Each row is followed by its class number.
[ -66  225   57 -203  236 -177   37  240 -203  114  -47  126  -89  270
   89 -122  626 -192 -164  -53 -239 -184  -61  245  145  -68    8 -256
 -158 -409   21 -192 -102 -134   27 -204  116  192   64]
6
[ -23   31  258   -8 -175 -226  371  -58 -178   19  262 -336  129  130
   51  -45  -90  211    1  195 -170   52  196 -121   44  245 -631 -301
  -57 -621  -24 -263   19   73 -183  225 -134  -43 -294]
2
[ 215  461   34 -159  326 -103  -43   31  -85  389 -128  -84 -101  208
 -175  -28  264 -106 -285 -125 -535 -332  313  -11  199   28 -467  -27
 -328 -738   64 -247    4  -23   22   40  117  129 -277]
3
[ 100  231   77   44 -194   63  -29  -93 -181  306  373   86 -323  207
  403 -157  -89    9   24  184 -120 -261  -79 -160   32  -23 -468 -108
  -84 -486   90   50   17 -245  148   22  -49 -116   -2]
5
[ -70  134  113 -248 -495 -299  351  408 -160  218   51 -175   12  223
  517  167  340  280  192   86 -121  141 -112    9 -158   44   70 -178
  117 -403 -140 -171  -70  137   41   28  119  179 -178]
1
[  48  -56   99  -31 -389  136  407  238  -68  176  110  201  -52  342
  371   34   67  111 -148  -46  106  114 -543   48   71   80   -7 -209
  356  191  -27  -60   34  147  196  335   59  216  209]
4
[-210  176  -30 -234  189 -298 -224 -496 -212 -509  227 -141  -31 -108
  426 -156  151  -77 -222 -100  245  265  205  240  164  114 -222  -75
  -45 -303   47  284   -3   25  -84  160  106   58 -299]
4
[ 284  -87  213  -23 -303  171  205  312 -116  291   61 -223  220  195
 -299   77  -89    3  -56    1 -275 -132   98 -370  -31  108 -532 -130
  203 -290 -111 -158   99  574  181  115  -67  -95   36]
7
[ -81   95    3 -278   19 -364 -256  -43  235 -359   14 -303  167   22
  -97  182  152   29 -217 -316 -266  112  598  -42 -199  113 -223   41
 -124 -545  -96   78   45  443 -222  -77   99   10 -318]
2
[  15 -134  -37  -76  641 -352  -33  -24  135  700 -325 -384  177  -99
  165 -113  382   37 -298  158 -132 -344  375  107 -165 -220 -387 -307
 -309 -337 -112 -291   95 -252  -57  -55  133  -74  -76]
3
[  20   12  188  203 -419  264  135   19 -193  207  588  166 -269  372
  673  -27   68   39  164  172  -13 -372 -139   46  -60  -34 -415 -381
   45 -231  -28  206   41 -178  297  -40 -246 -113  150]
5
[-207  218   38   94  383 -221  -58 -360 -165 -166 -154 -129 -180   36
 -116 -163  173 -112 -155  217 -208   -8  223  101  172  277 -230  -57
 -210 -286 -188   21  104 -197  -59  132   34  -52 -424]
5
[ -18  115 -150  -51  155 -133  -55 -222   92  -93   68   22 -153    7
  -87 -113  302 -160 -146  278   -4   -1  -24  -22  174   15 -175 -101
   59 -353   43   -5  -38 -250   34  202   -5   77  -91]
7
[  30 -232   27 -259 -237 -242   93 -112 -176 -266  346 -181 -201  230
   95  -40  325  163  -94   50  232  187 -150   70   84   58 -170 -639
  331 -532 -200 -395 -139   95  -49   -8  -44  241  -26]
2
[ 250 -431  184  -59   31 -158  -46  -62 -627   42  402 -245 -117   30
    6  -29   83   47 -391  -77  142  139 -191 -113 -258  -87 -328 -107
  156  128 -399   -4  127  524  200 -105  227   29  186]
6
[ 397 -480  149  -89   23 -215  293   42 -522   -3   11 -391  465  -23
 -261  -14  128  -24 -151  373  144  -21 -253 -305  -22   -9 -144 -470
  177 -408 -102 -273   34  -14   79 -225  -30    5  296]
4
[ 428  412  213 -284 -428   11 -191  632 -306  -88  503   20   34  135
 -269  163    1   47   24 -162 -478  210 -235 -229 -100   56 -199  330
  108   -1 -196  550   79  447  454  -42  183  -43  187]
1
[-485   94  148 -196  253 -315  104  -33  225  -14 -572   30  128  -64
  148 -348   83 -165  -74  298   12  -15  375   45    0  165  165 -133
 -215 -332  169 -409   21 -232 -424   68 -132 -174 -147]
5
[-122  358   -7 -305  492 -426   22  -99 -230  337 -229 -237 -356    0
  -50 -255  226 -115 -248 -143 -338  -67  269  104  118  -18 -327  -97
 -129 -366  -24  -36   67   57 -188  135  273    1 -340]
1
[-110  899  111  -93  144 -117 -289 -107   21 -264  123  -97 -193   82
 -127  -63  351  -45  -11  -87 -205  -83  581  168  309  194 -180  -59
 -341 -394 -116  325  -98 -308   80  -47 -128   43 -473]
9
[  90  174  -36  -35  -51   50  -85 -128 -380 -512   68 -148 -182  -58
   41 -100  131 -181   67   90  221   84  272  -34  250  101  -53   78
  188 -170   15  -45  -13  265  -32  -74   86 -108  -71]
7
[ 303  445  485 -358 -144  -68 -387  117 -384   53  -45  140 -136  332
  404 -402  226 -191 -128 -249 -371    9 -168   67   88  249  -12 -115
 -187 -301 -154   60  -38   95  517   51  248    8   -3]
8
[  -4   44  189 -144  332 -232  186 -152 -255 -327   86 -321  208  -41
   55 -124  418  -53  -60  -18  347   15  192  119  153   85 -282 -273
  195 -158 -101   72   78  172    1   99 -163  -23 -403]
1
[  95  147  -12 -144  275  -48  -14 -398 -287 -264  374 -428 -169  -20
  133  -97  424 -170 -211  119  340   14  479  319   78  247 -678    0
   57 -417 -239  132  242  194  -14   89 -257   50 -352]
5
[ -82 -279  320   88 -264  211  318  -42 -309  398  259  203 -338   71
  286 -120 -246  -39  143  -58 -369  -65   19 -178  128  106 -220  238
  -58 -178   11  -54  -37  381  137   10   78  106  223]
7
[ 215   -9  237  -11 -370  -26   60  181 -435  -79  364 -201  183  207
  264   32 -115  -54  149  -36   40   90  -79  -47   20  164 -450   31
  137 -323  -43   73  -51  363  258  -90  -39   25   85]
0
[ -98  130 -200  -64 -130 -302  -39 -118  -18 -816  -50 -129 -108   89
   39  255  189    6   60  106  381  141  312    2  -74  120  199  -65
  268 -201  -62    7  -77  186 -291 -112   33  205 -262]
4
[ -75  524  -24   89  479  -36   13 -237  -73  466  -73  -70 -379  160
  202 -106  203   37 -285   19 -640 -486  326  104  159  114 -426   59
 -433 -468 -121  325  144 -247  111  143   95  -56 -357]
3
[ -90  402  214    0 -408   29  429  229 -348  145  333   15  -29  172
  465 -106  110  253  166   55 -113  105  108  -30  116   95 -584 -127
  222 -309  -88 -164 -123   43  -49  309 -119    3 -345]
0
[  16 -195 -136 -252   92 -133  231  187 -269 -293  159  -44 -142   50
  184 -207  573 -300  249 -331  172 -164  256  122  254 -145 -218 -314
   20 -383  193  420 -196  546   60 -218 -209  254  -35]
2
[-129  104  118   -4   86   59  170 -244 -174  219  -74 -118  -40    5
  322 -314  364  -13  143  136 -143 -146  -59  237  289  -27 -228 -473
  -84 -290   28 -100    2 -306   40  145 -167  -36 -388]
1
[ -75  363   23  -58 -442 -311 -174  352 -444   46  251   34 -162  471
  269  298  292  233 -135  150  -48  -59  -98  185 -126   98  -10 -383
    9 -558 -332  -14 -118  -36  141   42  399  168 -185]
1
[ 217  496  381 -299 -532   38   90  334  -68  171  306 -121   55  463
   58 -231  327  -39 -300  132 -520  161 -383  152 -188  367 -187 -184
  198  -66  -82 -401   67 -161  262  144  151  -89   91]
9
[ 138 -335  218  292  -73   -6  262   55   52  169 -122 -371  286   93
  -18  186  -48  298 -461  110  228   -2  -80 -196  -33  -23 -271 -161
   24  -54 -266 -391  155  315  -56  222   45   -9   12]
8
[ 114  239   35 -245  645 -381   84 -182 -160 -378   39 -316  140 -230
  -28  -86   97  -80   34   14  148  234  336   35   -4   64 -511  200
  123 -105  -71  196  118  101 -158 -177  -85  -30 -132]
6
[ 155   74  326  -56 -497  -31  -42  333  -55  -37  215   -1   67  408
  219  151   16  249  117 -248 -299  -81  -25 -292 -141  166 -215 -138
   87 -273 -276   88  -37  453  340   63   17   69 -240]
0
[ -24 -185 -117 -178  682 -309  216 -503 -549  336 -174 -482 -385 -136
 -249 -128  133 -145 -347  178   29 -115  239  167  154    2 -444 -297
  -26 -459  -76 -290   90  130 -184  -12  195  130  -34]
7
[ 158  379    3  -80 -132  -49 -226  -31 -125 -274  285  -42  -43   31
  392  108  197  214   39  -85   81  184  208  -41   21   45  -92  113
  -80 -172 -220   34   35 -128  114 -221   25  -22 -196]
9
[  13   68  -28  205  -54  -47  236  116 -489  326   67 -287 -252  185
   74  -44  361 -222  214  310  -65 -373  183  237   23  189 -195  -93
 -184 -370 -165  345   61  -64  154 -154  -26  124 -110]
5
[ 180  234  308   56 -283   63  237  310   89  314   98  -61   23  314
  -43  177   53  235 -141  220 -414 -298  -58 -208 -222  134 -231  -86
   27 -140 -172  -88   98   63  198  139    2  -61  -25]
1
[  54 -101 -224  231  229    3 -200 -354 -169   68  345 -139 -474  -61
   88 -145   60 -226   33  196  110 -311  318  166  101 -202 -580 -306
  -15 -120   72  104  -61 -233  -29  -59   15 -160  109]
2
[ 215 -285 -518 -173 -323 -195 -118   -6 -341  -98  113   21 -186  -39
  492  134  453   65  105  -68  415  430   64   69  -52 -107  -89 -393
   98  -45 -303  123   39   12  154  -84  105  293   19]
7
[-257  417  289  132  460  -30  -10 -186  111  272 -410  -63    2   71
  151 -128  272 -170   10  152 -162 -464  199  109   94  -64   75  -98
 -317 -104  182 -261 -119 -373   86 -223 -148 -120 -145]
6
[ 330 -309  -44  186 -669  319  258  515 -214  658  560   74  -29  318
  227  266    7   74  454  -72 -501  -74 -206  -99  261   -8 -725 -299
   -4 -282  -43  162    5  122  435  174  174  160   86]
9
[-340  737   -4 -252  231 -410 -250   27  227 -207 -161  -83  -18  132
 -128  197  225  110 -463 -175  -79  145  358   41   54  230   93   51
 -163 -232  -65  154  106 -137  -99  111  126  -62 -338]
2
[ 169  159  144   50 -591   45  254  323  -70    0  347  124 -105  337
  428   58  -11   51  101   18   13 -150  -99 -208  -66  -81 -244 -264
   72 -206  121  390   44  110  145   42 -209   61  105]
3
[  31 -189  -96  387  217   65  -71 -457 -259  250   22 -266 -556   28
  -51   60  -51 -193 -303  246  -12 -284  179   42  306    7 -358  -51
 -302 -199  -12  -82  148    4   58  167  131  -51   16]
2
[ -28   -1  230   39 -353 -103  341  168 -180   11  427  -65   71  205
  351   80 -133  156   37 -160   -2  -32 -140  -91  -87  -68 -205  -79
  246 -296  -22   49 -243  367   98  167   46  -41   48]
5
[ 157   31 -137  117 -555   44  -99  381 -449  468  399  -40 -462  514
  765  -71   93  341  176    2 -231 -259 -447  -17   29  -17 -192 -317
 -195 -265 -252   89  -71   79  458  -26  307   50   71]
4
[ -50  127   66  175  -60  104 -251 -190  -23   42  291    0 -426   53
  356 -115  192  -62 -442  465  278 -161   92  206  122  -11 -181  -80
 -123  -99 -136   95  203 -415   19  267   10  -87  185]
0
[ -67  174  150   82 -318  -90  268  259  105  218  -21   73  -85  371
  320  144  -41  100 -139 -146 -358  -91 -231  -43 -244  -30 -119  -20
 -126  -59  -27  319   55  319   96  154   30  157   11]
6
[ -11   50  253 -107 -466  133  197  305 -326  -15  484   83 -134  292
  494  -54  196  -95   13   -8 -127  -61  -70  -85  105  160 -309   74
  161 -297   14  283   48  376  270   96  -70    5   88]
0
[  59 -398  125   71 -211 -141   -7   84  -10 -131  321 -213  195  115
  244   66  319   33 -235  136   64  -97   33  -96 -303  -66 -165  -79
  -16 -330 -145  -59   16  209   -5 -233   12   20  142]
8
[  66 -142  195  -33 -262  -14  417  243 -327  665  426 -146 -176  262
  545  -51  392  256   98   -9 -330 -307  -11  -75 -116   15 -483 -268
   -8 -373 -168  -44   32  151  173  118  205  112 -228]
6
[  82  -67   85   32 -349   -4  127  338 -512  218  159    3 -330  388
  260   24  -51  134  130   65 -157 -211 -398  -42 -123   70   32 -307
  115  -81 -212  260   64  187  299 -139  267  -29  183]
5
[ -80  232   11   -6  359 -161 -175 -310 -141 -225 -312   -3   -8 -153
  -14 -148  -24  -80 -191    7   17  -96  490   11  135  111 -250   18
 -371 -272  104  176  -28  -76 -142 -165   86   88 -212]
0
[ 123 -117  240  218 -270  184 -406  150  233  308  325   19  184   81
  100  -38 -119  105 -218  242  -28  -75   74 -278  109   23 -413 -185
 -179  -58 -211  -90  201 -241  263  344   40 -372   33]
9
[ -54 -204 -123  196  191   97   70 -178  -19  347  270  -42 -354   -3
  111  -87  306 -350  223   75 -250 -400  232  -11  116 -213 -333  -82
   16  -92   89  248  129 -265  -15 -155 -172  -46   38]
4
[ 260  335 -114  -87 -470  -53   89  247  -90  -63  360 -156  -73  314
  305  416  -63  189 -211 -179 -101   33  -32 -103 -152  141 -344   84
  136 -212 -128  550  231  410  205  260  142  -24  -73]
1
[ -33  232   -6  124  262 -164 -192 -135  -46 -286    7   24  -52   80
   35  -74   62   64 -114  156  204  -39  270  -84   29   80 -333 -125
   -8 -119 -221  -62   -2  -85    7   14 -201 -169 -210]
2
[-147  193 -108 -147  188 -377  201  112 -294  115 -174  -89  -32  162
 -205  189  349   68 -275  221 -134   48  101   88  -74  138 -147 -214
   37 -383 -256 -251 -153 -155  -25 -257   30  274   59]
0
[  25  339  229  -61 -245  -48  200  199  -69  149  202  102 -276  199
  270  -79   40  201  -84   24 -336   77  -34  -81   66  164   43    6
   59   14 -249    6   53 -199   58  233  118  -27  138]
4
[-106 -136  199  413 -249  358   43 -315  147   -9 -135  218  -75   27
  111  157 -346   28  -16  313  -94 -212  -61 -187  -83   28    0  112
  -14   39   76   -9   50  -63  -22  -16 -110  -35   39]
8
[ 221   33   13 -219 -194   95   42 -135  -37  153  197   12 -540  198
  -83 -282  305 -354 -147 -161 -388 -144  -50   -3   38   35 -181 -296
   55 -108   63  163   16  -32  172  -15 -137  117  221]
8
[ 214  137   56 -201   44  -59 -203   30 -132  149  388    1 -345  224
   -7 -243  177 -239 -200   14 -122   62  -39  106  335  194 -372 -255
  -68 -143  -63 -132  149 -278  219  317  119  -96  104]
9
[-210   80  355   57  246 -203  160 -208 -220  193  153 -373   88   94
  411 -129  250    2  -54  120 -228 -244  334 -103   74   61 -644 -243
 -207 -462   61 -298   10   14   34   72  -92 -274 -412]
8
[ 153   69   61  212  -18   91  226   55 -260  251  425 -319   12  148
   84  117  195   48  -39  -22  -97 -194   96 -172  221 -100 -823 -116
 -133 -383  -71  338  183  224  194  -43 -208   20 -262]
9
[-101  -83   73   13  193  -28  267   22 -516   43 -136 -221  -28   51
 -198 -137  359 -291   11  -95 -412 -119  200  117  202  230  -35  -44
 -111 -188  -91  209  137  150  -50 -317  127   37  -73]
6
[-124  136   75   89  432 -177   38 -134   49  157 -142 -398  -72   60
   40 -258  211 -127  -69  161 -220 -324  327 -171  173   56 -477  -69
 -318 -322   94  -62  158  -14  -41  -70 -100 -240 -390]
9
[-321  336   -8  -30  237 -265 -357  227   -1  -13 -156  288   32  -35
 -121  153  225  105 -162  119  191  133  194  126  134  -65  224 -161
  -42  -71 -289   16  -43 -450  -61   82  256  -16  -95]
5
[-156 -346  262   69 -398 -131  220  168 -141  495  -47  -27  158  260
  554   60   48  311  219   88 -156  -28 -279  -23 -139  -19 -136 -463
   21 -357 -149 -362  -88   72   60   96  258  177 -222]
6
[ -25 -274  190  226  341 -119  133  -22  235  700  233 -334  119   32
 -214   78  224    8 -106  -84 -332 -472  101 -176   -8 -289 -350  -49
 -183 -350  -15 -255  -61  -86   29  -55    6  -20  -70]
6
[  -7 -509 -187  211   87  162  144  146 -233  527  321 -206 -242   14
   74   76  118 -150   94    3 -213 -322  121  156   83  -85 -576 -108
 -111   -3  -43  463  229  209   93   -1  132  -25  172]
8
[ -40  256  244  -31  330 -105  236 -578  -50  105 -352  -80 -508  176
   -2 -126  -24 -106 -350  -13 -481 -192   30  -22   29  295   48  -10
  -20  -50  -99  108  112    0  137  150   43   99 -176]
3
[ 131  184  444  113 -279  -76  339 -101 -253 -464  337 -267   24  341
  148 -194  271  -12 -187  131 -179    9 -258 -101   64  172 -184 -211
  134 -299  -70  -83 -149  202  251 -180 -110   31  153]
7
[-129  317  360  -59 -451 -149   48  268 -139  101  232   23  -80  334
   50  -25  358  165   83   72 -437 -140  -45 -318 -150  175   69  -61
 -119 -436  -97  143 -118    8  270 -433   88  206 -123]
7
[ 254  507  -44  126  149   -9  -88   62 -174  117   81  -62 -324  182
   -6    0  182 -126  -78 -205 -261 -563  227  -45    8 -271 -369    8
 -181 -334  136  451  -82   40   87 -257  100   82  -77]
0
[ -67  415  220 -169  246 -217  140   31  230  215 -112 -245  130   69
  200 -186  107  127  268 -243 -521 -135  579  -83   85  244 -346  -20
 -237 -398   28 -165  102 -130 -129   31   24 -185 -453]
7
[ -11  138   -8  -85  305 -131   35 -421  118 -301   71 -349  -59  -79
 -104 -234  263 -247 -104  -65    3 -192  593   -4   15  104 -284 -115
  -64 -242  123   35  106   -3 -203  -45 -250 -156 -253]
7
